Below is a small trained network, with its code and all its weights. Each question gives an input and a class and asks what happens when units are switched off, that is, made to give their printed mean instead of their output.

import numpy as np


def w(rows, s, z=0):
    codes = np.array(rows[::2]) - 128.0
    scale = np.full(codes.shape[1], s)
    scale[-1] = z or s
    return codes * scale


def f(y):
    return y / 2 * (1 + np.tanh(0.7978845608 * (y + 0.044715 * y**3)))


def log_softmax(a):
    a = a - a.max(-1, keepdims=True)
    return a - np.log(np.exp(a).sum(-1, keepdims=True))


def net(x, mask):
    res = np.array(x, float).reshape(1, 2) / 4 @ E
    y = f(res @ A[0][:, :-1].T + A[0][:, -1])
    res = res + np.where(mask, y, B[0][:, -1]) @ B[0][:, :-1]
    return log_softmax(res[-1] @ U[:, :-1].T + U[:, -1])


A, B = {}, {}
E = w([
[66,184,98,195,121,147,47,112,116,125,50,51],'x0',
[142,136,181,117,53,248,201,225,194,69,104,201],'x1',
],0.013)
A[0] = w([
[138,86,142,106,167,62,159,109,139,109,160,101,232],'N0',
[44,166,106,162,141,111,71,125,115,165,82,108,98],'N1',
[121,158,94,178,103,171,52,134,155,51,41,133,255],'N2',
[208,63,155,93,197,112,134,155,123,172,184,157,203],'N3',
[119,106,80,130,155,80,70,2,102,154,110,83,164],'N4',
[134,111,171,121,149,90,138,120,100,158,180,165,96],'N5',
[138,84,133,68,155,61,156,57,106,151,177,163,242],'N6',
[208,146,145,55,142,150,194,163,162,106,106,196,215],'N7',
],0.0091,0.003)
B[0] = w([
[184,114,76,126,167,94,139,87,76,175,153,211,173],'N0',
[157,31,242,107,192,142,173,196,158,81,174,60,205],'N1',
[36,141,173,122,96,142,173,199,109,53,152,65,212],'N2',
[122,63,91,162,50,38,162,117,104,191,99,184,198],'N3',
[147,122,194,115,180,136,78,67,116,87,124,110,250],'N4',
[183,1,109,118,128,160,118,131,113,181,131,141,160],'N5',
[231,132,91,61,166,12,116,13,139,173,137,144,201],'N6',
[76,90,85,164,64,222,143,201,122,110,120,129,231],'N7',
],0.0099,0.018)
U = w([
[231,153,67,85,221,122,63,1,105,250,150,123,153],'0',
[178,38,55,113,84,103,217,119,62,252,177,184,4],'1',
[97,109,169,164,191,135,74,90,38,103,146,50,57],'2',
[65,156,128,171,13,211,203,187,190,68,92,113,225],'3',
],0.0071,0.0031)

Each question gives the input, the list of numbers given to net, and the class t.
The units are the neurons (one row each of A and B). Each row of codes is followed by its name. A weight is (code - 128) times the scale printed after its matrix; where a second scale follows, it is the last column's (A, B and U).
mask holds one flag per neuron, in row order. A switched-off neuron (its flag False) gives its mean, the last column of its row in B, instead of its output. The means were averaged over made-up inputs and are rounded, as every weight is.
A unit's drop is (log p(t) with every unit on - log p(t) with that unit switched off) / (log p(t) with every unit on - log p(t) with every unit switched off).
The circuit of an input: a set's keep is (log p(t) with only the set's units on - log p(t) with every unit switched off) / (log p(t) with every unit on - log p(t) with every unit switched off). Starting from all 8 units, units are removed one at a time, each time the one whose removal leaves the highest keep (on an exact tie, the one counted first), for as long as the keep stays at least 0.8.
circuit, biggest first: the units of the circuit, biggest drop first
top k neurons: the k neurons with the biggest drops, biggest first
drop of u: that unit's drop, to one decimal
input [-6,-5], class 0: circuit, biggest first => [N6]
input [4,1], class 3: top 2 neurons => [N4 N6]
input [-3,3], class 3: top 4 neurons => [N6 N7 N0 N5]
input [-4,4], class 3: top 3 neurons => [N7 N6 N0]
input [8,1], class 3: top 4 neurons => [N2 N6 N0 N4]
input [0,-1], class 0: top 4 neurons => [N2 N7 N1 N3]
input [-3,-2], class 0: top 3 neurons => [N7 N6 N2]
input [2,-7], class 0: top 2 neurons => [N2 N6]
input [-8,7], class 3: top 3 neurons => [N7 N0 N6]
input [-6,5], class 3: top 2 neurons => [N7 N6]
input [2,1], class 3: top 2 neurons => [N4 N6]
input [-2,-2], class 0: top 2 neurons => [N7 N2]
input [1,-3], class 0: top 2 neurons => [N2 N7]
input [-7,6], class 3: circuit, biggest first => [N7]
input [-3,-4], class 0: drop of N0 => 0.0
input [2,-6], class 0: drop of N6 => 0.2
input [-1,2], class 3: drop of N6 => 0.3
